Below is a small trained network, with its code and all its weights. Each question gives an input and a class and asks what happens when units are switched off, that is, made to give their printed mean instead of their output.

import numpy as np


def w(rows, s, z=0):
    codes = np.array(rows[::2]) - 128.0
    scale = np.full(codes.shape[1], s)
    scale[-1] = z or s
    return codes * scale


def norm(h):
    return h / np.sqrt((h * h).mean(-1, keepdims=True) + 1e-5)


def f(y):
    return y / 2 * (1 + np.tanh(0.7978845608 * (y + 0.044715 * y**3)))


def log_softmax(a):
    a = a - a.max(-1, keepdims=True)
    return a - np.log(np.exp(a).sum(-1, keepdims=True))


def net(x, mask):
    res = np.array(x, float).reshape(1, 4) / 4 @ E
    u = 0
    for l in range(4):
        y = f(norm(res) @ A[l][:, :-1].T + A[l][:, -1])
        res = res + np.where(mask[u : u + 10], y, B[l][:, -1]) @ B[l][:, :-1]
        u += 10
    return log_softmax(norm(res)[-1] @ U[:, :-1].T + U[:, -1])


A, B = {}, {}
E = w([
[92,187,149,138,39,86,120,112],'x0',
[42,254,154,96,96,187,98,184],'x1',
[138,158,90,30,164,71,41,89],'x2',
[109,154,84,139,51,218,176,67],'x3',
],0.00052)
A[0] = w([
[111,184,89,110,95,187,133,112,77],'L0N0',
[174,49,58,156,173,250,192,89,149],'L0N1',
[85,230,73,113,58,233,166,100,18],'L0N2',
[115,142,101,137,141,109,141,131,132],'L0N3',
[181,78,160,199,40,50,162,85,75],'L0N4',
[132,159,174,126,93,140,108,139,179],'L0N5',
[148,108,131,132,195,102,124,140,1],'L0N6',
[130,117,137,111,131,133,125,124,73],'L0N7',
[126,141,83,106,193,103,90,131,76],'L0N8',
[144,149,139,127,104,173,165,123,45],'L0N9',
],0.0017,0.00098)
B[0] = w([
[121,195,158,139,81,101,140,107,145],'L0N0',
[30,90,44,72,123,211,209,129,253],'L0N1',
[44,242,150,135,60,72,37,124,229],'L0N2',
[143,118,141,107,110,128,115,139,133],'L0N3',
[186,138,193,254,108,34,249,96,154],'L0N4',
[71,117,54,188,166,191,185,107,208],'L0N5',
[134,128,133,25,126,62,23,126,42],'L0N6',
[154,129,143,88,111,98,103,152,77],'L0N7',
[193,81,142,3,133,113,120,115,119],'L0N8',
[81,147,90,160,131,96,63,159,72],'L0N9',
],0.00097,0.0005)
A[1] = w([
[76,125,170,40,210,129,21,194,14],'L1N0',
[129,209,225,100,50,63,55,151,120],'L1N1',
[43,135,166,195,72,205,182,237,79],'L1N2',
[143,53,33,139,42,243,220,19,92],'L1N3',
[144,139,101,114,110,127,126,144,127],'L1N4',
[131,144,145,114,96,113,92,141,90],'L1N5',
[235,156,5,50,149,30,76,14,130],'L1N6',
[92,134,206,49,186,118,41,194,2],'L1N7',
[228,33,141,141,226,46,142,157,44],'L1N8',
[87,245,90,80,58,157,68,118,91],'L1N9',
],0.0016,0.00073)
B[1] = w([
[230,177,48,236,150,138,235,218,173],'L1N0',
[62,115,42,103,177,212,185,77,204],'L1N1',
[109,93,119,41,135,164,16,123,235],'L1N2',
[120,99,1,172,221,98,142,248,230],'L1N3',
[106,121,132,142,129,139,152,112,128],'L1N4',
[110,129,117,147,145,172,168,111,114],'L1N5',
[73,8,228,103,147,204,132,120,214],'L1N6',
[174,175,37,218,164,164,193,205,143],'L1N7',
[82,166,73,112,77,125,97,49,201],'L1N8',
[57,193,177,126,88,117,206,59,254],'L1N9',
],0.0012,0.00067)
A[2] = w([
[221,58,130,80,207,79,66,150,23],'L2N0',
[165,130,100,45,178,118,15,120,130],'L2N1',
[84,224,242,152,23,118,119,135,54],'L2N2',
[98,144,174,26,103,170,118,34,80],'L2N3',
[153,42,71,172,100,189,222,105,17],'L2N4',
[161,71,166,204,35,17,148,27,19],'L2N5',
[118,143,120,135,130,100,75,121,18],'L2N6',
[138,142,103,140,141,133,156,95,117],'L2N7',
[104,146,179,107,197,247,39,251,135],'L2N8',
[202,58,152,95,207,84,77,153,3],'L2N9',
],0.0018,0.00065)
B[2] = w([
[8,138,73,152,109,186,146,120,185],'L2N0',
[113,76,141,161,159,143,239,152,145],'L2N1',
[103,49,39,105,143,223,128,129,232],'L2N2',
[163,115,178,90,155,88,110,53,152],'L2N3',
[100,135,115,63,200,165,141,202,157],'L2N4',
[186,182,252,137,91,49,223,200,144],'L2N5',
[128,136,121,142,133,152,181,136,73],'L2N6',
[109,147,157,67,142,135,105,165,133],'L2N7',
[172,51,191,225,42,32,98,78,254],'L2N8',
[34,151,76,151,97,177,150,116,157],'L2N9',
],0.0014,0.00071)
A[3] = w([
[222,56,165,157,200,56,152,160,89],'L3N0',
[144,102,213,58,131,120,159,44,92],'L3N1',
[252,222,82,153,194,122,80,180,11],'L3N2',
[218,201,177,130,101,63,185,185,6],'L3N3',
[121,226,181,146,93,71,86,102,157],'L3N4',
[99,161,111,92,119,189,90,109,74],'L3N5',
[66,194,77,99,72,195,104,86,17],'L3N6',
[76,66,49,118,199,158,136,143,129],'L3N7',
[64,181,90,113,63,180,109,83,32],'L3N8',
[100,186,81,184,119,187,168,207,100],'L3N9',
],0.003,0.0015)
B[3] = w([
[54,200,81,127,101,167,72,55,189],'L3N0',
[9,89,161,128,212,22,109,81,130],'L3N1',
[112,171,70,187,205,16,37,152,111],'L3N2',
[181,225,153,189,46,87,234,187,105],'L3N3',
[157,72,65,113,159,183,165,159,182],'L3N4',
[100,146,132,179,85,111,154,99,165],'L3N5',
[39,199,80,207,59,155,86,44,221],'L3N6',
[208,117,47,51,165,199,253,203,253],'L3N7',
[63,181,60,186,102,154,85,76,209],'L3N8',
[119,94,103,77,198,88,96,57,203],'L3N9',
],0.002,0.0017)
U = w([
[252,5,251,253,3,241,2,253,57],'0',
[252,253,3,253,253,3,3,253,135],'1',
[253,245,244,7,99,153,3,130,3],'2',
[2,253,3,253,4,247,3,3,246],'3',
[253,252,253,252,3,3,253,252,194],'4',
[13,7,253,10,247,3,138,3,77],'5',
[253,3,3,3,253,253,253,253,253],'6',
],0.0037)

Each question gives the input, the list of numbers given to net, and the class t.
The units are the neurons (one row each of A and B). Each row of codes is followed by its name. A weight is (code - 128) times the scale printed after its matrix; where a second scale follows, it is the last column's (A, B and U).
mask holds one flag per neuron, layer by layer. A switched-off neuron (its flag False) gives its mean, the last column of its row in B, instead of its output. The means were averaged over made-up inputs and are rounded, as every weight is.
A unit's drop is (log p(t) with every unit on - log p(t) with that unit switched off) / (log p(t) with every unit on - log p(t) with every unit switched off).
The circuit of an input: a set's keep is (log p(t) with only the set's units on - log p(t) with every unit switched off) / (log p(t) with every unit on - log p(t) with every unit switched off). Starting from the 12 units with the biggest drops (on a tie, the unit counted first), units are removed one at a time, each time the one whose removal leaves the highest keep (on an exact tie, the one counted first), for as long as the keep stays at least 0.8.
units of the circuit, in order: the units of the circuit, biggest drop first
k most important neurons: the k neurons with the biggest drops, biggest first
top k neurons in layer l: the k neurons of layer l with the biggest drops, biggest first
input [6,1,-5,-5], class 4: top neuron in layer 1 : L1N6
input [1,1,0,-6], class 1: top 4 neurons in layer 1 : L1N0, L1N7, L1N2, L1N3
input [6,-3,8,-8], class 6: 3 most important neurons : L2N0, L2N9, L1N7
input [6,-5,7,5], class 5: units of the circuit, in order : L1N6, L3N1
input [-4,8,-4,-4], class 0: 4 most important neurons : L2N8, L1N2, L1N3, L3N7
input [3,-3,6,-4], class 5: top 4 neurons in layer 1 : L1N3, L1N6, L1N8, L1N2
input [-3,2,6,-8], class 6: 2 most important neurons : L2N0, L1N6
input [8,0,-5,-3], class 4: units of the circuit, in order : L2N5, L3N3
input [-2,7,8,-5], class 1: units of the circuit, in order : L1N0, L3N2
input [8,1,5,-6], class 5: units of the circuit, in order : L1N6, L1N3, L3N1, L2N3
input [0,-2,-1,-1], class 4: 2 most important neurons : L0N4, L2N5
input [-5,7,7,-5], class 1: top 2 neurons in layer 2 : L2N8, L2N2
input [-1,3,8,1], class 5: 3 most important neurons : L1N6, L3N1, L2N3
input [7,6,4,-8], class 1: 3 most important neurons : L1N0, L1N7, L2N0
input [-4,3,1,-3], class 1: 3 most important neurons : L1N0, L3N2, L1N7
input [8,-7,-8,-6], class 4: units of the circuit, in order : L2N5
input [-7,6,5,-1], class 1: 2 most important neurons : L1N0, L3N2
input [8,-2,4,-4], class 5: 3 most important neurons : L1N6, L3N1, L1N1
input [8,-4,-2,-7], class 4: 2 most important neurons : L2N5, L3N3
input [-7,7,-6,1], class 0: 2 most important neurons : L2N8, L1N8
input [1,-1,-8,-1], class 6: units of the circuit, in order : L3N6
input [-1,0,-6,5], class 6: top 2 neurons in layer 3 : L3N7, L3N0
input [-2,3,-4,-7], class 1: 4 most important neurons : L1N0, L1N7, L1N6, L3N2
input [7,-8,1,6], class 4: 3 most important neurons : L2N5, L0N4, L3N3
input [3,-5,-8,-1], class 4: 2 most important neurons : L2N5, L0N4
input [3,-6,2,8], class 6: 2 most important neurons : L1N3, L0N1
input [-1,8,6,-5], class 1: top neuron in layer 2 : L2N5
input [-1,7,7,-3], class 1: top 3 neurons in layer 1 : L1N0, L1N7, L1N8
input [8,4,-6,-8], class 0: top 2 neurons in layer 3 : L3N7, L3N0
input [7,2,3,-6], class 1: top 3 neurons in layer 2 : L2N0, L2N9, L2N5
